Below is a small trained network, with its code and all its weights. Each question gives an input and a class and asks what happens when units are switched off, that is, made to give their printed mean instead of their output.

import numpy as np


def w(rows, s, z=0):
    codes = np.array(rows[::2]) - 128.0
    scale = np.full(codes.shape[1], s)
    scale[-1] = z or s
    return codes * scale


def norm(h):
    return h / np.sqrt((h * h).mean(-1, keepdims=True) + 1e-5)


def f(y):
    return np.maximum(y, 0)


def log_softmax(a):
    a = a - a.max(-1, keepdims=True)
    return a - np.log(np.exp(a).sum(-1, keepdims=True))


def net(x, mask):
    res = np.array(x, float).reshape(1, 8) / 4 @ E
    u = 0
    for l in range(3):
        y = f(norm(res) @ A[l][:, :-1].T + A[l][:, -1])
        res = res + np.where(mask[u : u + 6], y, B[l][:, -1]) @ B[l][:, :-1]
        u += 6
    return log_softmax(norm(res)[-1] @ U[:, :-1].T + U[:, -1])


A, B = {}, {}
E = w([
[135,130,128,129,131,126,131,133],'x0',
[127,149,137,127,135,117,132,146],'x1',
[135,122,136,129,128,131,133,128],'x2',
[76,133,111,65,174,124,231,85],'x3',
[164,190,174,78,234,25,79,11],'x4',
[135,129,122,130,130,132,131,125],'x5',
[125,128,133,127,124,132,124,123],'x6',
[116,124,133,127,122,138,125,120],'x7',
],0.012)
A[0] = w([
[140,124,144,100,146,107,7,95,2],'0.n0',
[151,149,148,128,151,61,78,126,156],'0.n1',
[152,140,162,111,169,97,85,67,142],'0.n2',
[107,166,167,114,108,146,142,110,73],'0.n3',
[94,137,115,90,153,141,225,101,134],'0.n4',
[118,112,100,107,98,183,215,128,172],'0.n5',
],0.012,0.0032)
B[0] = w([
[168,147,126,109,177,166,69,186,216],'0.n0',
[147,114,108,105,120,191,54,142,223],'0.n1',
[182,169,110,138,2,211,123,71,248],'0.n2',
[156,136,56,160,141,125,96,143,140],'0.n3',
[75,124,87,14,140,70,156,181,225],'0.n4',
[128,82,132,110,171,122,57,127,217],'0.n5',
],0.0096,0.011)
A[1] = w([
[113,188,120,87,117,141,173,81,66],'1.n0',
[77,150,89,130,200,37,88,160,184],'1.n1',
[177,88,191,198,63,158,228,69,1],'1.n2',
[115,132,111,80,102,141,165,94,108],'1.n3',
[146,116,123,247,104,164,61,131,148],'1.n4',
[101,76,78,78,81,141,207,170,113],'1.n5',
],0.011,0.009)
B[1] = w([
[163,155,51,134,55,9,151,72,158],'1.n0',
[122,86,163,199,147,203,127,134,184],'1.n1',
[13,77,143,174,201,114,182,151,128],'1.n2',
[184,154,132,112,69,111,132,129,168],'1.n3',
[119,137,215,191,231,67,182,105,245],'1.n4',
[148,189,142,93,122,155,77,80,210],'1.n5',
],0.012,0.011)
A[2] = w([
[82,118,169,147,181,86,204,198,154],'2.n0',
[186,128,117,190,86,92,83,132,48],'2.n1',
[161,176,28,59,3,101,144,79,44],'2.n2',
[96,74,78,69,120,174,106,179,17],'2.n3',
[52,79,189,229,177,69,203,167,2],'2.n4',
[132,188,33,53,24,89,202,47,5],'2.n5',
],0.012,0.005)
B[2] = w([
[107,44,88,151,111,139,207,194,194],'2.n0',
[47,184,134,111,144,199,113,102,176],'2.n1',
[75,77,94,117,74,24,222,140,254],'2.n2',
[50,110,85,65,110,187,72,178,195],'2.n3',
[160,56,153,204,79,79,213,149,220],'2.n4',
[145,130,46,165,31,5,186,96,251],'2.n5',
],0.014,0.0093)
U = w([
[160,33,217,249,170,160,200,203,253],'0',
[228,235,223,171,193,189,20,43,97],'1',
[29,48,75,37,148,205,81,215,113],'2',
[154,160,67,68,38,27,153,56,46],'3',
],0.015,0.0022)

Each question gives the input, the list of numbers given to net, and the class t.
The units are the neurons (one row each of A and B). Each row of codes is followed by its name. A weight is (code - 128) times the scale printed after its matrix; where a second scale follows, it is the last column's (A, B and U).
mask holds one flag per neuron, layer by layer. A switched-off neuron (its flag False) gives its mean, the last column of its row in B, instead of its output. The means were averaged over made-up inputs and are rounded, as every weight is.
A unit's drop is (log p(t) with every unit on - log p(t) with that unit switched off) / (log p(t) with every unit on - log p(t) with every unit switched off).
most important unit: the unit with the biggest drop
k most important neurons: the k neurons with the biggest drops, biggest first
k most important neurons of layer l: the k neurons of layer l with the biggest drops, biggest first
drop of u: that unit's drop, to one decimal
input [7,-4,3,6,-6,-5,-4,8], class 2: 2 most important neurons of layer 0 : [0.n5, 0.n2]
input [-2,-5,0,7,-2,-2,6,8], class 2: most important unit : 0.n5
input [6,-5,-8,7,-5,4,7,-5], class 2: 2 most important neurons : [0.n5, 0.n2]
input [0,-6,-2,8,-1,2,-4,-1], class 2: 2 most important neurons : [0.n2, 0.n5]
input [7,-6,2,1,-2,-2,-7,6], class 2: 2 most important neurons : [1.n4, 0.n2]
input [-6,-5,-8,6,-4,3,-4,2], class 2: 2 most important neurons of layer 0 : [0.n5, 0.n2]
input [-7,-8,-1,3,-5,-8,-6,7], class 2: drop of 0.n2 : 1.4
input [-2,-1,-4,-3,-2,-3,-8,1], class 0: drop of 1.n5 : 0.0
input [-2,1,-6,3,-8,-1,-4,-4], class 2: drop of 0.n2 : 0.2
input [0,-1,0,7,-7,6,4,4], class 2: drop of 0.n5 : 3.0
input [2,-2,-5,4,-7,-5,7,-5], class 2: 2 most important neurons of layer 0 : [0.n5, 0.n2]
input [4,4,5,-5,1,7,-5,8], class 1: 2 most important neurons of layer 0 : [0.n0, 0.n1]
